Below is a small trained network, with its code and all its weights. Each question gives an input and a class and asks what happens when units are switched off, that is, made to give their printed mean instead of their output.

import numpy as np


def w(rows, s, z=0):
    codes = np.array(rows[::2]) - 128.0
    scale = np.full(codes.shape[1], s)
    scale[-1] = z or s
    return codes * scale


def norm(h):
    return h / np.sqrt((h * h).mean(-1, keepdims=True) + 1e-5)


def f(y):
    return y / 2 * (1 + np.tanh(0.7978845608 * (y + 0.044715 * y**3)))


def log_softmax(a):
    a = a - a.max(-1, keepdims=True)
    return a - np.log(np.exp(a).sum(-1, keepdims=True))


def net(x, mask):
    res = np.array(x, float).reshape(1, 2) / 4 @ E
    u = 0
    for l in range(3):
        y = f(norm(res) @ A[l][:, :-1].T + A[l][:, -1])
        res = res + np.where(mask[u : u + 10], y, B[l][:, -1]) @ B[l][:, :-1]
        u += 10
    return log_softmax(norm(res)[-1] @ U[:, :-1].T + U[:, -1])


A, B = {}, {}
E = w([
[77,165,115,67,16,117,161,39,172,61,161],'x0',
[141,58,94,136,127,72,119,79,139,152,2],'x1',
],0.0041)
A[0] = w([
[31,157,148,86,57,110,47,66,101,91,132,75],'L0N1',
[108,97,166,156,103,99,128,182,146,159,183,19],'L0N2',
[175,120,154,105,97,157,163,73,105,138,120,7],'L0N3',
[181,167,129,113,71,124,196,27,161,136,161,184],'L0N4',
[98,167,144,151,207,145,98,105,139,172,150,182],'L0N5',
[204,107,172,105,62,4,124,113,171,197,14,113],'L0N6',
[169,128,158,101,71,196,184,143,102,174,187,166],'L0N7',
[194,151,181,115,49,159,143,35,124,160,124,53],'L0N8',
[148,177,97,108,87,77,163,104,144,218,122,2],'L0N9',
[116,168,65,148,147,69,125,77,176,163,208,87],'L0N10',
],0.0032,0.0011)
B[0] = w([
[146,77,122,68,214,87,86,176,162,193,61,203],'L0N1',
[93,83,147,138,47,121,145,62,73,94,94,117],'L0N2',
[104,193,77,114,174,116,47,137,110,200,197,119],'L0N3',
[218,60,174,136,214,166,108,233,106,122,162,213],'L0N4',
[26,81,52,78,178,176,182,148,188,84,72,150],'L0N5',
[107,204,110,147,72,218,222,137,97,124,127,252],'L0N6',
[145,126,51,169,171,129,228,88,64,186,76,160],'L0N7',
[99,71,85,60,254,87,93,118,103,157,109,152],'L0N8',
[132,141,151,173,232,156,111,47,37,96,198,123],'L0N9',
[134,153,155,141,168,68,212,154,152,75,91,134],'L0N10',
],0.0032)
A[1] = w([
[29,166,82,47,114,140,107,88,115,64,161,95],'L1N1',
[167,151,131,194,190,136,60,137,45,184,109,116],'L1N2',
[116,201,100,131,133,133,86,139,168,156,215,97],'L1N3',
[89,101,145,22,88,58,34,24,154,1,172,76],'L1N4',
[113,130,149,130,38,174,144,189,176,160,113,99],'L1N5',
[172,110,145,125,44,77,48,76,98,124,104,121],'L1N6',
[148,125,80,143,78,85,92,39,153,190,93,50],'L1N7',
[150,16,138,151,149,10,65,141,186,171,60,107],'L1N8',
[107,113,88,92,144,201,179,175,111,137,85,117],'L1N9',
[102,178,114,170,102,49,60,37,155,193,78,8],'L1N10',
],0.0034,0.0016)
B[1] = w([
[102,95,145,152,180,153,87,231,167,152,66,190],'L1N1',
[132,93,162,89,168,58,39,139,147,76,170,205],'L1N2',
[118,69,178,121,133,202,133,61,148,97,3,144],'L1N3',
[213,118,136,188,148,36,52,175,181,92,170,253],'L1N4',
[150,124,103,79,162,148,132,184,187,150,145,142],'L1N5',
[73,167,178,102,149,133,60,90,159,145,109,124],'L1N6',
[68,118,170,124,157,145,158,114,129,120,94,157],'L1N7',
[82,178,142,99,85,198,160,127,114,79,213,224],'L1N8',
[152,130,121,75,111,80,179,117,81,165,174,226],'L1N9',
[92,123,110,114,96,103,145,123,68,100,62,123],'L1N10',
],0.0044,0.0025)
A[2] = w([
[136,232,100,138,25,154,131,86,142,141,156,46],'L2N1',
[204,109,103,201,130,88,2,104,173,119,159,55],'L2N2',
[115,105,108,124,77,171,83,52,105,121,46,141],'L2N3',
[100,219,186,185,146,191,134,147,146,105,141,96],'L2N4',
[101,139,130,189,183,183,90,175,38,111,127,251],'L2N5',
[97,130,128,158,112,107,125,37,103,163,60,151],'L2N6',
[131,141,146,134,180,61,102,138,167,121,130,214],'L2N7',
[155,144,113,97,65,81,75,136,210,69,118,85],'L2N8',
[160,171,150,142,125,205,99,160,127,77,184,154],'L2N9',
[128,156,106,119,136,140,180,101,56,194,127,50],'L2N10',
],0.0049,0.0012)
B[2] = w([
[169,71,140,118,186,51,23,128,167,98,135,124],'L2N1',
[100,37,210,199,153,84,160,191,223,22,3,223],'L2N2',
[139,164,134,83,100,214,235,200,79,143,174,173],'L2N3',
[100,129,97,57,61,89,220,90,60,139,67,155],'L2N4',
[104,118,156,124,103,106,113,97,222,67,93,253],'L2N5',
[43,140,149,148,42,218,214,96,80,127,169,182],'L2N6',
[172,162,61,136,160,39,100,48,168,145,95,220],'L2N7',
[123,59,182,211,221,110,64,184,125,132,107,224],'L2N8',
[96,109,94,161,61,155,126,73,75,174,66,232],'L2N9',
[127,129,128,135,163,100,74,119,138,118,143,199],'L2N10',
],0.0043,0.0031)
U = w([
[130,71,174,180,181,78,56,157,203,99,101,142],'0',
[68,144,138,128,59,218,218,129,53,144,120,137],'1',
[212,186,56,64,178,87,97,111,106,215,248,132],'2',
[178,236,181,226,89,137,46,33,95,175,178,11],'3',
],0.012)

Each question gives the input, the list of numbers given to net, and the class t.
The units are the neurons (one row each of A and B). Each row of codes is followed by its name. A weight is (code - 128) times the scale printed after its matrix; where a second scale follows, it is the last column's (A, B and U).
mask holds one flag per neuron, layer by layer. A switched-off neuron (its flag False) gives its mean, the last column of its row in B, instead of its output. The means were averaged over made-up inputs and are rounded, as every weight is.
A unit's drop is (log p(t) with every unit on - log p(t) with that unit switched off) / (log p(t) with every unit on - log p(t) with every unit switched off).
unit that matters most: the unit with the biggest drop
top k neurons: the k neurons with the biggest drops, biggest first
top k neurons in layer l: the k neurons of layer l with the biggest drops, biggest first
drop of u: that unit's drop, to one decimal
input [7,8], class 1: unit that matters most -> L0N6
input [2,-3], class 2: top 2 neurons -> [L0N7; L0N1]
input [6,7], class 1: top 2 neurons -> [L0N6; L1N2]
input [1,-3], class 2: top 2 neurons -> [L0N7; L2N2]
input [3,2], class 2: top 2 neurons in layer 0 -> [L0N1; L0N4]
input [3,3], class 2: top 2 neurons -> [L0N4; L0N6]
input [-3,-2], class 2: top 2 neurons -> [L0N5; L1N9]
input [-6,-7], class 1: top 2 neurons -> [L0N1; L1N4]
input [8,-6], class 0: top 2 neurons -> [L1N4; L0N6]
input [-6,8], class 1: top 2 neurons -> [L0N4; L1N4]
input [8,-7], class 0: top 2 neurons -> [L0N6; L1N4]
input [2,0], class 2: top 2 neurons in layer 1 -> [L1N4; L1N8]
input [1,3], class 2: top 2 neurons -> [L0N6; L1N3]
input [0,4], class 1: unit that matters most -> L0N4
input [-3,-4], class 1: top 2 neurons -> [L0N1; L0N8]
input [2,1], class 2: drop of L1N4 -> 0.1
input [-2,2], class 2: drop of L2N2 -> 0.2
input [5,7], class 1: drop of L0N6 -> 0.1
input [-2,8], class 1: drop of L0N8 -> 0.0
input [-1,1], class 2: unit that matters most -> L2N2
